Here is a tiny trained network, its code and every weight. The questions are about switching its units off for an input and a class, where a switched-off unit gives its printed mean instead of its output.

import numpy as np


def w(rows, s, z=0):
    codes = np.array(rows[::2]) - 128.0
    scale = np.full(codes.shape[1], s)
    scale[-1] = z or s
    return codes * scale


def f(y):
    return np.maximum(y, 0)


def log_softmax(a):
    a = a - a.max(-1, keepdims=True)
    return a - np.log(np.exp(a).sum(-1, keepdims=True))


def net(x, mask):
    res = np.array(x, float).reshape(1, 4) / 4 @ E
    y = f(res @ A[0][:, :-1].T + A[0][:, -1])
    res = res + np.where(mask, y, B[0][:, -1]) @ B[0][:, :-1]
    return log_softmax(res[-1] @ U[:, :-1].T + U[:, -1])


A, B = {}, {}
E = w([
[47,167,194,148,68,65,239],'x0',
[85,105,13,111,66,48,81],'x1',
[211,64,146,226,84,78,141],'x2',
[80,73,101,164,255,86,164],'x3',
],0.0087)
A[0] = w([
[91,252,113,106,156,147,105,1],'n1',
[49,185,82,77,138,107,84,104],'n2',
[44,135,123,74,179,159,125,72],'n3',
[109,178,154,88,170,204,156,88],'n4',
[136,175,140,110,23,155,98,60],'n5',
[131,85,108,211,65,102,99,107],'n6',
[168,74,140,171,142,66,133,57],'n7',
[122,134,240,147,187,236,159,41],'n8',
[37,164,167,147,54,82,230,106],'n9',
[61,178,187,156,80,88,200,65],'n10',
[201,63,67,96,205,191,58,211],'n11',
[168,134,203,203,133,160,134,40],'n12',
[84,132,137,68,142,165,98,26],'n13',
[66,163,146,154,140,78,203,169],'n14',
[64,98,26,80,63,3,68,39],'n15',
[51,147,123,90,132,164,108,87],'n16',
[52,149,87,72,117,139,122,64],'n17',
[157,172,150,105,11,185,117,100],'n18',
[60,83,114,164,217,82,146,224],'n19',
],0.0075,0.00075)
B[0] = w([
[180,72,151,195,68,124,130,187],'n1',
[189,79,160,160,74,80,155,200],'n2',
[150,75,107,197,81,142,183,191],'n3',
[173,117,201,157,78,81,132,193],'n4',
[38,28,89,62,169,224,199,201],'n5',
[193,91,172,192,73,73,161,185],'n6',
[142,75,124,165,108,134,158,178],'n7',
[141,173,200,38,172,54,131,225],'n8',
[136,216,44,137,73,175,43,250],'n9',
[136,202,84,163,120,151,65,227],'n10',
[131,196,57,134,145,183,25,242],'n11',
[149,140,176,129,134,73,149,184],'n12',
[161,117,140,216,54,93,158,172],'n13',
[120,191,38,136,157,181,83,205],'n14',
[118,193,239,1,195,20,129,255],'n15',
[201,69,125,200,97,89,153,179],'n16',
[178,111,177,184,67,99,131,188],'n17',
[24,60,99,78,171,235,224,214],'n18',
[16,30,80,78,184,202,180,209],'n19',
],0.006,0.0095)
U = w([
[138,248,10,149,130,191,2,133],'0',
[2,26,74,73,189,214,227,140],'1',
[153,192,222,34,168,17,131,208],'2',
[212,60,134,244,56,80,170,8],'3',
],0.0099,0.0017)

Each question gives the input, the list of numbers given to net, and the class t.
The units are the neurons (one row each of A and B). Each row of codes is followed by its name. A weight is (code - 128) times the scale printed after its matrix; where a second scale follows, it is the last column's (A, B and U).
mask holds one flag per neuron, in row order. A switched-off neuron (its flag False) gives its mean, the last column of its row in B, instead of its output. The means were averaged over made-up inputs and are rounded, as every weight is.
A unit's drop is (log p(t) with every unit on - log p(t) with that unit switched off) / (log p(t) with every unit on - log p(t) with every unit switched off).
The circuit of an input: a set's keep is (log p(t) with only the set's units on - log p(t) with every unit switched off) / (log p(t) with every unit on - log p(t) with every unit switched off). Starting from the 12 units with the biggest drops (on a tie, the unit counted first), units are removed one at a time, each time the one whose removal leaves the highest keep (on an exact tie, the one counted first), for as long as the keep stays at least 0.8.
circuit, biggest first: the units of the circuit, biggest drop first
most important unit: the unit with the biggest drop
top k neurons: the k neurons with the biggest drops, biggest first
drop of u: that unit's drop, to one decimal
input [-5,8,-3,-5], class 2: circuit, biggest first	(n15)
input [7,-7,3,5], class 0: top 4 neurons	(n9; n14; n15; n10)
input [0,-4,3,3], class 2: circuit, biggest first	(n8; n3)
input [0,4,1,-4], class 1: circuit, biggest first	(n5; n18)
input [5,-7,4,-5], class 2: top 2 neurons	(n8; n12)
input [1,7,-8,7], class 3: top 2 neurons	(n2; n17)
input [-4,-2,3,3], class 0: top 3 neurons	(n11; n18; n5)
input [-6,8,-3,-3], class 2: top 2 neurons	(n15; n9)
input [6,-2,6,-4], class 0: circuit, biggest first	(n9; n10)
input [8,5,8,-8], class 0: top 3 neurons	(n9; n10; n19)
input [-4,1,4,7], class 1: top 3 neurons	(n19; n9; n10)
input [-5,0,6,-7], class 1: circuit, biggest first	(n18; n5)
input [8,7,-5,4], class 0: top 3 neurons	(n9; n14; n10)
input [7,1,-5,-6], class 0: top 3 neurons	(n9; n10; n19)
input [4,-8,4,-3], class 2: most important unit	n8
input [1,-3,-7,-7], class 1: top 3 neurons	(n18; n5; n6)
input [7,-6,-8,-5], class 3: top 2 neurons	(n4; n1)
input [-4,5,5,6], class 1: top 3 neurons	(n19; n9; n8)
input [3,5,1,2], class 2: top 2 neurons	(n15; n11)
input [-2,-8,3,4], class 2: circuit, biggest first	(n8)
input [6,-2,0,5], class 0: drop of n9	0.3
input [7,5,-4,-2], class 0: drop of n9	1.0
input [2,5,2,3], class 2: drop of n15	0.9
